Each row is followed by roughly how far along a hidden order it lies, from 0 to 9. A new part has a new order.
[  6  -4   7  -6   5  -1 -26  11 -24 -18   2  15   8 -56   2  10  16  -4
  11 -56   4  31   8 -21  25  -1 -14 -10  10  24  24  12  42  -2   7   9
  -4  31  -9  13  26   0  23 -52   9 -12 -11   2   2  32  11 -16   8  -5
 -10   7  14 -42  -7]
3
[ -9   0  -2   0  11 -19 -33  17  -5  -9  -2   1   4 -14   5  -3  10   6
   8 -22   4  -4  -1  -5 -23  -6  -2  -6  -9  -6   8  41  10   9  -4   1
   3 -57  -8 -13  27   1  23 -18  -5   0   1  -9  -5   6  -6  -7  -5 -31
  -9 -13  22 -13  -6]
3
[-11  -8   4 -11   4  25  -5   6  11   3  -7  -4   6  -3   8   7   7  -2
   1   6   3   9  -6  -9   8   3   5  -7 -11   2   5 -18  -3  -9 -15 -15
  13   7  -4   7   7  -5  -7 -10  -4   5   3  -9  -1  -1  18   0 -10  -1
  17  -7 -12  18  -6]
8
[-20  -6   4  -7  10  19  -3  15  12   5 -10  -7 -12   4   9  10  13   8
   5  -5   4   1   1  -4   9  -3  10 -14 -21  -8   0  -2  -1   6  -6 -20
  -6 -10   4   9  -4 -12  -5   2  -9   7  13 -16  -8  -5  -4   0 -12  -3
   6 -13  -8   7   1]
6
[ 16   8  18  -2 -11 -19   4  -5  -6   3  16  19   0 -28   0   0   1  -9
  15 -44   2  18   7   5  47   6   1   2   7  25  20   2  59 -23  21   9
  -9  57   5  19  20   0   6 -13  49 -14 -14  15   5  19  -2  -5  19 -19
   3  22 -11 -49  -4]
2
[-14   5   0  -6   5  29 -10   3  20   6  -1  -1   1 -10   5   2  17   5
  -1 -17   8   2   0   5   2  -7  -1 -11 -20   0   1  12   4 -19  -1  -1
   3 -14   0  -4  10  -6  -6  -4   0   9  13 -11  -9   4  -3  -8  -4  13
  13  -7  -4  18   2]
7
[  3  -9  12 -14  -4 -15   0   4  -2  21   5   3  11  23  -6   9  -8  -5
  22 -19  -4  11 -14  -6  45  14  24  -2   0  11   1 -14   2 -10  -5  -4
  21  17   2  30  21   5   3   0  23 -14  -3   8  10   0  26  12  -2 -38
   5  10 -14  -5 -18]
3
[-28  -1  -1  -4  19  34 -20  22  35  14  -7 -12  -1 -43  19  16  22   9
   1 -36  19  -1  18  11  28  -8 -17 -22 -21 -13   3  35  -1 -33  14   0
  -4 -13   2  -5   0  -9   6   4  -3   5  40 -12 -20   7 -21 -23  -7  44
  10  -9 -31  22  12]
9
[  1   3  14   5   5 -44 -18  46  -6   8  10  10  -5 -50   2  -2  14   8
  16 -63   6  -4  32  14  29   8 -18  -8  25   2  29  52  28 -19  33  21
 -12  -4   4  -1  22   3  36 -21  25 -11   4   4  -9  14 -27 -11   7 -37
 -19  13  -2 -49   9]
0
[  6  -5  14  -8 -11 -54   3   7 -10  11   6   3   9  20 -10   2  -1   1
  22  -6  -7   3  -9  -4  20  14  19   3  10   2   2 -12  -2   4  -2  -1
  16 -11   7  13  14  16   1   1  15 -14 -13   6   6   1  19  15   2 -62
 -11   7  -5 -23 -18]
1
[-17   0  -6  -2  20  58 -27  12  10   9   0  -2   7 -39  22  20  17   2
   0 -28  12  16   7   0  18  -9 -11 -16 -21  14   6  20  22 -32   1  -4
  -1  20  -2   1   6 -10   5 -15  -1  14  18  -1 -11  12  -6 -21  -3  63
  21  -3 -17  14   1]
9
[ 20  -4  -6  -2 -10 -26 -23 -12 -34 -24  11  12  18 -35  -8 -17  -6 -12
  14 -35  -5  22 -10 -12 -25   3  -1  12  16  18  19  36  31  12   3  20
  13 -45 -11 -13  24  18  27 -42   7 -20 -32  12  13  19  18  -9  12 -39
  -7   6  43 -36 -12]
0

[-2 -9  0 -1 -2  6  0  5  0  6 -1 -5 63  2 -1  8]
3
[25  6 -5  3  2  3 -6 -5  3 -6 -1  1  1 12  1 -6]
2
[  4  -5  -4   3   1   9 -11  -4   5  -7   1   3 -15  -4   2  -7]
2
[ 25  11   2   0  -4 -12 -17   9   4   5  -8   1   2  18 -16   6]
0
[  9  11  -3   0   2  14   0 -12  -2  -2  -2   8   0   4   2   0]
3
[ -3 -13  -6   2   4  29  11 -16   4  -7   9  -1   4  -5  14  -8]
6
[-20  18   9 -19  -5  28  25  -6 -14  33   8   2   7  13  -9  30]
7
[ 11  -5  -7   8   3   0 -10  -7   6 -16  -4   4   5  -5   7 -13]
1
[-19  13   4 -11  -4  29  18  -9 -10  29   4   4  -7   5  -6  27]
6
[ -6  -8  -7   0   3  48  14 -16  -5   8   1   0  10  -4  14   4]
7
[-10  16   1  -2  -2   8   7 -11  -9  14 -12  12  -5  -6  -2  11]
2
[  2  11   5  -6  -5  -6   0   4  -3  14  -2   2   3  11 -13  14]
1
[-22  13   3  -7  -2   4  11 -10 -13  18  -6   7   0  -6   1  17]
5
[ 12   2   1   0  -2  -2  -6   8   2   3  -1  -1 -11   8  -8   4]
1
[ 2  3  1 -6 -2 18  2 -3  1  9  7  0 13 12 -5 11]
4
[  0   3  -2  -3   1  20  10  -8  -7   7  -1   1 -19   1   6   7]
6
[13  7  1 -2 -2  0 -5  3 -3  5 -4  0  6 10 -6  3]
2
[ -1   0  -5   5   1  10  -3 -13   0  -5  -5   8 -11  -7   9  -5]
2
[-21  15   5 -16  -3  24  27  -6 -17  29   4   0   5   7  -2  30]
9
[ 4  4  1  1 -2 -6 -8  3  0  1 -7  2 10  1 -2  1]
2
[  2  -3  -5   7   5  -3   4  -6   0 -20  -2   1   3 -10  14 -13]
4
[10  3 -3  2  0 13 -7 -5  4 -2 -1  4 -4  5 -3 -1]
1
[-11  -4  -3  -1   3  19  13 -13   1  -2   8  -1  -4  -5   7  -3]
6
[  6  -4  -1   6   0 -13 -13   8   6 -12  -3   0   2  -2   0  -9]
0
[ -2  -2  -4   5   1  11  -3 -10   5  -6  -3   6 -12  -8   3  -6]
1
[ -6  27   2 -15  -4  48  21 -16 -19  37  -4  10  -1  16  -5  36]
7
[  1  -8  -3   9   2 -12 -10  -1   5 -15  -5   3   2 -11   5 -13]
1
[  4  -6   2   2   0 -30 -10  15   3  -7   0  -5   3  -1  -2  -8]
1
[  1 -21   0   8   2 -38  -6  20   8 -21   4 -12   2  -9   5 -20]
2
[ 21   7  -7   2   3  30   5 -16   0  -4   1   5 -22  11   7  -5]
4
[ -1   9   3 -13  -2  17  22   0 -10  21   7  -6   3  16  -2  21]
8
[  4  -3  -6  -1   5  25  17 -12  -1  -8   9  -1  11   0  14  -7]
7
[ -3  13   4  -9  -4  17  12  -3  -7  23   3   1 -19  13  -9  21]
5
[ -8   6   2 -11  -1  49  22 -16  -4  24  10   1 -28  10  -1  18]
8
[  3  -4   0   2  -2   6 -10   3   4   4  -2   0 -10   2  -6   5]
0
[ -6   2   0   0  -1  16   2  -9  -3   9  -4   4 -13  -3  -1  10]
3
[-35  24  -1 -10  -3  63  21 -47 -15  43 -11  30  -5  -9  -3  39]
4
[-15  16   5 -20  -5  48  30 -15 -16  41   7   3 -20  17  -7  40]
9
[  0  -8  -2   6   2  -7  -7   0   5 -11  -2   0 -10  -9   4  -9]
2
[  1  -2   3   2  -2 -15 -12   6   2  -2  -3  -1  -4   1  -8   0]
0
[-14  12   5 -11  -3   5  15  -3 -13  25  -1   4  -3   4  -3  23]
6
[  5   8   1  -2  -1 -12  -3   3  -4  -1  -3   2   2   5  -3  -1]
2
[16  0 -3  1  0 13 -6 -2  4  0  0 -1 -6  7 -3 -2]
2
[ -5  20   2  -5  -3  16   3 -11  -5  17  -4  12 -25   8 -10  18]
2
[-16  17   5 -19  -3  29  30 -11 -14  31  11   0  -2  15  -5  28]
9
[ 20  -7  -4  14   1  -3 -11   8   4  -4  -4  -3  19   5   2 -13]
1
[ -9   3   0  -2   0  24   5  -8  -1  -1   1   4 -18  -2   1   3]
4
[ 8  1  0 -3 -1  1  4  5  0  5  4 -5 -1 10 -3  4]
4
